Below are the code and all the weights of a small trained network. Each question names an input and a target symbol and asks about switching units off, where a switched-off unit gives its printed mean instead of its output.

import numpy as np


def w(rows, s, z=0):
    codes = np.array(rows[::2]) - 128.0
    scale = np.full(codes.shape[1], s)
    scale[-1] = z or s
    return codes * scale


def norm(h):
    return h / np.sqrt((h * h).mean(-1, keepdims=True) + 1e-5)


def f(y):
    return y / 2 * (1 + np.tanh(0.7978845608 * (y + 0.044715 * y**3)))


def softmax(a):
    e = np.exp(a - a.max(-1, keepdims=True))
    return e / e.sum(-1, keepdims=True)


def log_softmax(a):
    a = a - a.max(-1, keepdims=True)
    return a - np.log(np.exp(a).sum(-1, keepdims=True))


def net(x, mask):
    ids = ['αβγδεηθλμπστφψω'.index(c) for c in x.split()]
    T = len(ids)
    res = E[ids] + P[:T]
    u = 0
    for l in range(2):
        r = norm(res)
        for j in range(2):
            rows = slice(4 * j, 4 * j + 4)
            q, k, v = (r @ M[l][rows].T for M in (Q, K, V))
            z = softmax(np.where(np.tri(T) > 0, q @ k.T / 4**0.5, -1e9)) @ v
            o = O[l][rows]
            res = res + np.where(mask[u + j], z, o[:, -1]) @ o[:, :-1]
        u += 2
        y = f(norm(res) @ A[l][:, :-1].T + A[l][:, -1])
        res = res + np.where(mask[u : u + 4], y, B[l][:, -1]) @ B[l][:, :-1]
        u += 4
    return log_softmax(norm(res)[-1] @ U[:, :-1].T + U[:, -1])


Q, K, V, O, A, B = {}, {}, {}, {}, {}, {}
E = w([
[145,66,197,114,182,154,114,194,55],'α',
[116,177,98,182,219,167,116,114,132],'β',
[133,183,168,63,194,135,105,141,221],'γ',
[70,84,209,29,135,112,129,129,66],'δ',
[165,202,88,122,135,76,106,146,79],'ε',
[63,80,160,153,117,120,76,151,87],'η',
[118,144,165,114,150,108,95,231,179],'θ',
[197,207,136,87,190,183,136,94,161],'λ',
[87,166,162,94,195,197,50,95,171],'μ',
[197,43,214,143,132,160,135,175,87],'π',
[222,113,148,187,135,138,80,193,123],'σ',
[96,186,91,151,100,7,205,102,132],'τ',
[111,101,157,95,148,161,139,54,67],'φ',
[180,81,156,152,127,167,135,67,218],'ψ',
[146,133,169,105,82,146,9,69,89],'ω',
],0.018)
P = w([
[111,125,123,140,153,176,128,146,133],'0',
[129,165,159,168,168,79,93,91,117],'1',
[134,122,110,132,190,58,82,84,139],'2',
[122,114,94,84,15,136,122,123,164],'3',
[105,199,194,166,86,125,123,114,119],'4',
[129,99,105,198,190,65,88,86,83],'5',
[102,120,1,120,118,106,153,182,102],'6',
],0.023)
Q[0] = w([
[126,177,123,129,63,141,166,163,158],'L0H1',
[143,118,110,113,157,152,108,139,146],'L0H1',
[172,100,121,166,208,117,102,121,136],'L0H1',
[112,77,2,96,91,154,114,161,116],'L0H1',
[136,104,154,137,149,117,165,109,109],'L0H2',
[145,56,65,102,171,72,94,102,119],'L0H2',
[120,136,142,124,116,130,105,106,105],'L0H2',
[148,153,185,170,201,92,133,97,133],'L0H2',
],0.04)
K[0] = w([
[124,133,176,123,190,77,106,90,116],'L0H1',
[98,124,95,142,125,170,188,145,105],'L0H1',
[121,103,86,66,81,173,135,163,136],'L0H1',
[111,240,246,186,56,151,176,127,127],'L0H1',
[140,78,76,78,109,146,95,150,143],'L0H2',
[119,169,141,113,9,223,183,136,138],'L0H2',
[168,102,132,110,147,97,180,146,128],'L0H2',
[133,48,1,61,120,130,119,179,127],'L0H2',
],0.032)
V[0] = w([
[143,101,161,141,165,99,236,224,254],'L0H1',
[56,52,144,113,170,174,202,31,117],'L0H1',
[60,151,42,113,162,182,185,195,40],'L0H1',
[91,66,135,166,139,134,31,206,128],'L0H1',
[199,188,102,55,179,222,129,96,129],'L0H2',
[95,185,72,91,147,82,85,184,61],'L0H2',
[95,105,44,250,149,193,172,104,142],'L0H2',
[55,151,146,107,122,131,50,121,242],'L0H2',
],0.025)
O[0] = w([
[166,212,128,94,4,158,97,76,235,54],'L0H1',
[233,62,65,78,137,145,217,58,132,64],'L0H1',
[151,156,75,133,187,226,184,210,193,130],'L0H1',
[129,73,36,85,116,111,20,216,95,74],'L0H1',
[30,4,175,136,111,97,159,169,200,11],'L0H2',
[60,216,83,181,216,172,166,195,182,254],'L0H2',
[137,73,110,253,126,164,61,53,59,147],'L0H2',
[85,146,64,102,13,171,179,142,59,151],'L0H2',
],0.015,0.012)
A[0] = w([
[130,87,168,166,135,181,215,125,138,120],'L0N1',
[143,173,176,87,146,254,64,149,119,90],'L0N2',
[188,118,149,56,75,131,104,97,142,252],'L0N3',
[223,209,149,81,159,144,126,144,165,169],'L0N4',
],0.031,0.0021)
B[0] = w([
[132,204,149,82,182,73,67,90,176,183],'L0N1',
[96,41,209,13,185,147,65,120,70,208],'L0N2',
[172,209,111,106,250,120,130,178,196,147],'L0N3',
[4,141,101,77,107,130,129,30,97,253],'L0N4',
],0.018,0.02)
Q[1] = w([
[55,106,105,78,192,7,48,97,86],'L1H1',
[170,140,154,132,87,251,147,129,137],'L1H1',
[106,156,85,81,92,112,149,93,118],'L1H1',
[75,129,142,90,109,115,161,142,63],'L1H1',
[130,111,173,168,125,114,155,139,135],'L1H2',
[42,158,97,105,178,27,155,145,62],'L1H2',
[181,120,115,161,74,173,178,157,148],'L1H2',
[61,121,108,124,150,69,81,83,137],'L1H2',
],0.029)
K[1] = w([
[143,19,171,81,127,253,129,120,185],'L1H1',
[96,176,97,108,133,30,181,118,75],'L1H1',
[118,120,25,146,139,122,136,116,206],'L1H1',
[206,111,124,149,147,189,151,173,141],'L1H1',
[122,180,117,168,124,95,72,114,171],'L1H2',
[178,37,141,126,147,250,67,138,193],'L1H2',
[125,137,183,119,155,71,93,136,97],'L1H2',
[130,133,99,127,138,223,181,138,139],'L1H2',
],0.026)
V[1] = w([
[8,169,204,152,130,52,107,30,80],'L1H1',
[120,87,107,232,55,84,68,155,84],'L1H1',
[191,59,81,66,120,136,96,16,61],'L1H1',
[73,176,47,79,7,147,200,124,124],'L1H1',
[141,90,131,176,111,199,124,73,246],'L1H2',
[10,85,9,188,190,162,184,90,83],'L1H2',
[99,21,162,112,120,33,220,107,170],'L1H2',
[25,55,98,81,121,120,7,113,189],'L1H2',
],0.019)
O[1] = w([
[60,143,229,156,84,172,148,51,106,183],'L1H1',
[160,78,167,181,72,128,90,209,57,2],'L1H1',
[195,81,82,103,95,139,112,6,70,203],'L1H1',
[127,149,107,63,7,188,182,154,106,83],'L1H1',
[147,114,133,190,102,127,156,72,228,178],'L1H2',
[62,82,69,204,176,195,194,118,86,227],'L1H2',
[125,27,188,106,127,67,209,121,146,32],'L1H2',
[20,86,60,155,53,97,55,103,174,231],'L1H2',
],0.016,0.02)
A[1] = w([
[145,104,243,101,171,255,79,110,137,160],'L1N1',
[150,193,169,79,53,112,225,188,139,123],'L1N2',
[112,153,194,132,189,168,143,251,172,122],'L1N3',
[198,139,94,106,103,96,102,179,98,254],'L1N4',
],0.031,0.0048)
B[1] = w([
[53,86,205,86,141,189,59,107,77,247],'L1N1',
[134,113,69,253,200,132,105,56,151,146],'L1N2',
[252,77,97,166,118,216,149,136,200,233],'L1N3',
[152,81,69,151,134,106,140,150,201,188],'L1N4',
],0.024,0.011)
U = w([
[106,56,118,71,146,180,74,116,174,251],'α',
[125,127,91,211,135,108,112,94,136,149],'β',
[150,195,84,193,68,89,178,116,162,136],'γ',
[137,207,92,68,113,112,238,151,145,131],'δ',
[92,169,161,146,196,147,134,201,158,112],'ε',
[180,147,66,117,149,150,85,160,52,95],'η',
[126,199,137,39,51,158,109,205,163,108],'θ',
[95,93,208,102,90,94,150,131,194,87],'λ',
[98,58,105,105,48,163,173,149,128,83],'μ',
[188,176,141,77,168,83,60,118,190,64],'π',
[102,112,169,151,99,108,5,149,121,53],'σ',
[98,179,145,133,140,170,116,59,115,117],'τ',
[166,81,155,117,206,90,167,87,120,78],'φ',
[208,121,179,129,65,96,131,118,120,161],'ψ',
[111,99,196,110,159,123,144,186,31,99],'ω',
],0.012,0.011)

Each question gives the input, a string of symbols that net reads in full, and the target symbol t.
The units are the heads (4 rows each of Q, K, V and O) and the neurons (one row each of A and B). Each row of codes is followed by its name. A weight is (code - 128) times the scale printed after its matrix; where a second scale follows, it is the last column's (O, A, B and U).
mask holds one flag per unit, layer by layer, with each layer's heads first. A switched-off unit (its flag False) gives its mean, the last column of its rows in O or B, instead of its output. The means were averaged over made-up inputs and are rounded, as every weight is.
A unit's drop is (log p(t) with every unit on - log p(t) with that unit switched off) / (log p(t) with every unit on - log p(t) with every unit switched off).
The circuit of an input: a set's keep is (log p(t) with only the set's units on - log p(t) with every unit switched off) / (log p(t) with every unit on - log p(t) with every unit switched off). Starting from all 12 units, units are removed one at a time, each time the one whose removal leaves the highest keep (on an exact tie, the one counted first), for as long as the keep stays at least 0.8.
units of the circuit, in order: the units of the circuit, biggest drop first
k most important neurons: the k neurons with the biggest drops, biggest first
which heads matter: for each layer, one digit per head in row order, 1 if its drop is at least 0.15 and else 0, layers parted by /
input σ τ ε, target σ: units of the circuit, in order -> (L0H1 L1H1)
input τ π α τ δ τ τ, target δ: which heads matter -> 11 / 00
input η τ ε η, target η: units of the circuit, in order -> (L1H1 L0H1 L1H2 L0H2)
input β ε τ δ τ, target β: which heads matter -> 11 / 11
input δ β σ τ τ ε φ, target δ: units of the circuit, in order -> (L1H1 L0H1 L0H2)
input ψ τ τ τ σ τ φ, target σ: which heads matter -> 10 / 00
input τ μ δ ε β τ, target ε: which heads matter -> 11 / 00
input π τ θ τ η δ, target π: which heads matter -> 11 / 11
input ε δ η δ, target ε: units of the circuit, in order -> (L1H1 L0H2)
input π ω σ, target π: units of the circuit, in order -> (L0H2 L0N3 L0H1 L1H2)
input τ τ σ τ η ε ε, target η: units of the circuit, in order -> (L0H2 L0H1)
input π φ φ η φ λ η, target π: which heads matter -> 01 / 01
input φ τ τ φ σ λ, target φ: units of the circuit, in order -> (L0H1 L1H2)
input β ε ε, target β: units of the circuit, in order -> (L0H2 L0N2 L1N1)
input δ τ τ τ η σ, target δ: which heads matter -> 11 / 10
input τ ε η τ δ, target η: most important neuron -> (L1N1)
input τ ε τ η ε τ σ, target ε: units of the circuit, in order -> (L0H2 L0H1)
input σ σ ε ε, target σ: units of the circuit, in order -> (L0H1)
input φ τ τ, target φ: units of the circuit, in order -> (L0H1 L1H2)
input γ τ ε τ, target γ: which heads matter -> 11 / 10
input δ σ ε, target δ: which heads matter -> 11 / 00
input ω η ψ, target ω: units of the circuit, in order -> (L0H1 L1H2)
input β φ γ ε, target φ: units of the circuit, in order -> (L0H1)
input φ β φ ε λ τ τ, target φ: which heads matter -> 10 / 11
input ε η τ ω η, target ε: which heads matter -> 10 / 10
input θ η τ, target θ: which heads matter -> 10 / 00
input θ τ φ, target θ: units of the circuit, in order -> (L0H1 L1H1)
input ε ε π τ, target ε: which heads matter -> 00 / 00
